Below are the code and all the weights of a small trained network. Each question names an input and a target symbol and asks about switching units off, where a switched-off unit gives its printed mean instead of its output.

import numpy as np


def w(rows, s, z=0):
    codes = np.array(rows[::2]) - 128.0
    scale = np.full(codes.shape[1], s)
    scale[-1] = z or s
    return codes * scale


def norm(h):
    return h / np.sqrt((h * h).mean(-1, keepdims=True) + 1e-5)


def f(y):
    return y / 2 * (1 + np.tanh(0.7978845608 * (y + 0.044715 * y**3)))


def softmax(a):
    e = np.exp(a - a.max(-1, keepdims=True))
    return e / e.sum(-1, keepdims=True)


def log_softmax(a):
    a = a - a.max(-1, keepdims=True)
    return a - np.log(np.exp(a).sum(-1, keepdims=True))


def net(x, mask):
    ids = ['αγεζηλστφψω'.index(c) for c in x.split()]
    T = len(ids)
    res = E[ids] + P[:T]
    u = 0
    for l in range(2):
        r = norm(res)
        for j in range(3):
            rows = slice(2 * j, 2 * j + 2)
            q, k, v = (r @ M[l][rows].T for M in (Q, K, V))
            z = softmax(np.where(np.tri(T) > 0, q @ k.T / 2**0.5, -1e9)) @ v
            o = O[l][rows]
            res = res + np.where(mask[u + j], z, o[:, -1]) @ o[:, :-1]
        u += 3
        y = f(norm(res) @ A[l][:, :-1].T + A[l][:, -1])
        res = res + np.where(mask[u : u + 4], y, B[l][:, -1]) @ B[l][:, :-1]
        u += 4
    return log_softmax(norm(res)[-1] @ U[:, :-1].T + U[:, -1])


Q, K, V, O, A, B = {}, {}, {}, {}, {}, {}
E = w([
[100,155,151,98,127,156,118],'α',
[112,120,155,114,106,192,115],'γ',
[119,154,167,84,136,166,150],'ε',
[110,118,115,69,121,154,103],'ζ',
[94,93,115,129,127,204,112],'η',
[129,113,119,107,152,182,160],'λ',
[94,151,72,139,203,137,120],'σ',
[179,155,96,92,179,92,168],'τ',
[206,118,97,135,44,106,153],'φ',
[173,82,4,175,119,91,94],'ψ',
[145,174,104,240,131,106,182],'ω',
],0.0033)
P = w([
[209,75,207,179,133,102,61],'0',
[202,65,153,163,163,146,130],'1',
[218,189,86,144,154,210,83],'2',
[126,32,191,179,134,70,127],'3',
[195,188,62,122,150,226,120],'4',
[86,28,183,167,120,65,147],'5',
[163,213,39,115,141,224,146],'6',
[67,59,158,155,111,59,153],'7',
[121,206,38,123,115,169,140],'8',
[44,84,133,142,108,65,174],'9',
[84,219,21,113,92,155,155],'10',
[5,71,113,131,83,49,184],'11',
[161,217,58,94,156,206,136],'12',
],0.003)
Q[0] = w([
[167,97,132,144,134,142,115],'0.h1',
[147,118,125,169,127,128,146],'0.h1',
[112,133,155,116,131,173,149],'0.h2',
[223,166,80,131,156,168,112],'0.h2',
[138,152,117,162,187,89,91],'0.h3',
[83,2,172,107,165,162,210],'0.h3',
],0.0074)
K[0] = w([
[174,98,81,160,215,101,183],'0.h1',
[119,124,99,152,138,131,173],'0.h1',
[26,62,203,160,94,74,164],'0.h2',
[198,90,224,107,141,195,7],'0.h2',
[234,158,128,139,86,219,127],'0.h3',
[41,196,2,109,129,55,189],'0.h3',
],0.0043)
V[0] = w([
[218,126,61,166,123,153,207],'0.h1',
[111,145,119,98,228,147,157],'0.h1',
[233,106,55,136,238,194,164],'0.h2',
[113,148,138,165,101,152,169],'0.h2',
[85,134,119,138,253,64,101],'0.h3',
[133,159,169,154,110,126,136],'0.h3',
],0.0025)
O[0] = w([
[145,36,253,78,194,165,130,208],'0.h1',
[98,116,159,118,68,86,173,164],'0.h1',
[147,175,89,81,156,227,152,252],'0.h2',
[149,117,110,120,134,108,182,120],'0.h2',
[85,110,162,177,168,60,61,118],'0.h3',
[143,143,88,138,127,210,127,122],'0.h3',
],0.0025,0.0023)
A[0] = w([
[112,243,136,66,92,69,159,145],'0.n1',
[137,132,106,164,140,6,158,1],'0.n2',
[201,41,159,144,178,174,127,137],'0.n3',
[96,232,230,127,176,107,245,67],'0.n4',
],0.0022,0.0005)
B[0] = w([
[194,4,177,174,166,197,175,119],'0.n1',
[85,94,101,94,138,184,165,61],'0.n2',
[9,114,81,65,167,103,206,254],'0.n3',
[133,65,20,105,47,136,5,186],'0.n4',
],0.0022,0.00099)
Q[1] = w([
[137,134,75,111,176,158,139],'1.h1',
[63,5,166,107,150,95,180],'1.h1',
[160,150,91,122,159,154,144],'1.h2',
[78,18,145,113,145,75,196],'1.h2',
[80,113,149,122,117,116,140],'1.h3',
[102,80,162,149,125,96,137],'1.h3',
],0.014)
K[1] = w([
[222,143,130,171,112,75,84],'1.h1',
[79,170,7,125,61,71,232],'1.h1',
[189,121,151,193,136,121,88],'1.h2',
[46,156,1,149,75,113,230],'1.h2',
[76,147,83,141,91,99,171],'1.h3',
[109,152,41,94,120,157,215],'1.h3',
],0.0069)
V[1] = w([
[85,180,122,114,230,87,130],'1.h1',
[222,137,125,112,105,54,175],'1.h1',
[134,64,63,63,135,117,69],'1.h2',
[117,144,178,2,104,131,137],'1.h2',
[173,142,116,128,141,111,57],'1.h3',
[133,69,92,116,194,125,212],'1.h3',
],0.0066)
O[1] = w([
[44,225,57,152,227,142,109,134],'1.h1',
[116,185,141,134,90,38,238,145],'1.h1',
[72,157,93,2,61,67,39,131],'1.h2',
[88,236,182,52,90,209,178,155],'1.h2',
[71,109,124,138,97,75,115,140],'1.h3',
[204,153,83,85,166,111,150,252],'1.h3',
],0.0061,0.0032)
A[1] = w([
[23,248,93,121,222,50,168,73],'1.n1',
[89,81,193,246,70,40,77,99],'1.n2',
[85,198,254,187,89,190,216,2],'1.n3',
[103,93,117,47,184,183,172,192],'1.n4',
],0.005,0.0019)
B[1] = w([
[56,75,254,137,178,97,149,217],'1.n1',
[112,175,92,88,162,193,203,144],'1.n2',
[174,168,140,208,130,52,22,161],'1.n3',
[156,203,88,145,120,137,115,252],'1.n4',
],0.0064,0.0043)
U = w([
[55,118,132,206,124,208,165,69],'α',
[134,51,212,139,70,213,162,152],'γ',
[165,200,181,227,93,77,53,161],'ε',
[29,125,129,87,22,124,95,196],'ζ',
[131,46,119,109,132,159,32,147],'η',
[181,220,68,68,143,202,150,138],'λ',
[54,122,84,156,243,121,40,42],'σ',
[38,177,208,121,190,69,212,179],'τ',
[206,130,177,101,22,56,235,3],'φ',
[139,92,59,72,113,1,76,116],'ψ',
[200,54,91,213,196,102,204,133],'ω',
],0.0062,0.0018)

Each question gives the input, a string of symbols that net reads in full, and the target symbol t.
The units are the heads (2 rows each of Q, K, V and O) and the neurons (one row each of A and B). Each row of codes is followed by its name. A weight is (code - 128) times the scale printed after its matrix; where a second scale follows, it is the last column's (O, A, B and U).
mask holds one flag per unit, layer by layer, with each layer's heads first. A switched-off unit (its flag False) gives its mean, the last column of its rows in O or B, instead of its output. The means were averaged over made-up inputs and are rounded, as every weight is.
A unit's drop is (log p(t) with every unit on - log p(t) with that unit switched off) / (log p(t) with every unit on - log p(t) with every unit switched off).
The circuit of an input: a set's keep is (log p(t) with only the set's units on - log p(t) with every unit switched off) / (log p(t) with every unit on - log p(t) with every unit switched off). Starting from the 12 units with the biggest drops (on a tie, the unit counted first), units are removed one at a time, each time the one whose removal leaves the highest keep (on an exact tie, the one counted first), for as long as the keep stays at least 0.8.
circuit, biggest first: the units of the circuit, biggest drop first
most important unit: the unit with the biggest drop
k most important neurons: the k neurons with the biggest drops, biggest first
top k neurons in layer l: the k neurons of layer l with the biggest drops, biggest first
which heads matter: for each layer, one digit per head in row order, 1 if its drop is at least 0.15 and else 0, layers parted by /
drop when u is switched off: that unit's drop, to one decimal
input η λ γ λ λ λ α λ ε, target η: circuit, biggest first : 1.h1, 1.h2
input γ ω φ, target γ: circuit, biggest first : 1.h1, 1.h3
input τ ε λ λ τ ω λ λ τ ω ε ω λ, target τ: circuit, biggest first : 1.h1, 1.n1
input ε ζ λ ζ γ λ ω λ η, target ε: most important unit : 1.n3
input λ λ τ λ φ ζ, target φ: which heads matter : 000 / 100
input τ λ η ω ε τ ε, target τ: circuit, biggest first : 1.h1, 1.n1
input λ λ τ λ λ ε τ λ ε ε ε γ, target ε: 3 most important neurons : 1.n3, 0.n3, 1.n2
input ε ε τ ε ω ω ε λ ε ε α ε ζ, target ε: circuit, biggest first : 1.n3, 1.h3, 0.h1, 1.h2
input ψ ε ω τ ε ε λ λ ε, target ψ: circuit, biggest first : 1.h2, 0.n3
input λ ε ζ λ λ ε, target λ: circuit, biggest first : 1.h1, 1.n1
input ε ε λ ζ ε λ ε λ σ λ γ, target ε: which heads matter : 000 / 000
input ε α η ε φ λ ε λ ε ζ, target λ: circuit, biggest first : 1.h3, 1.n4
input γ η ε, target γ: which heads matter : 100 / 101
input λ ε ψ α ζ ζ, target ζ: circuit, biggest first : 1.h2
input λ λ λ φ τ λ λ ε ε λ η η, target λ: which heads matter : 000 / 001
input ε ε λ γ ε ψ ζ λ λ ω τ, target ε: circuit, biggest first : 1.n3, 1.h3, 1.h2, 0.h1
input σ λ λ, target σ: circuit, biggest first : 1.h1, 1.h2
input γ λ η, target γ: drop when 0.h3 is switched off : 0.1
input λ η λ λ ε ζ, target λ: top 2 neurons in layer 0 : 0.n3, 0.n4
input λ λ ε ω ε ε, target ω: drop when 1.h2 is switched off : 0.8
input τ η φ λ, target φ: drop when 1.h1 is switched off : 1.0
input ε λ ψ φ φ ε, target φ: most important neuron : 1.n1
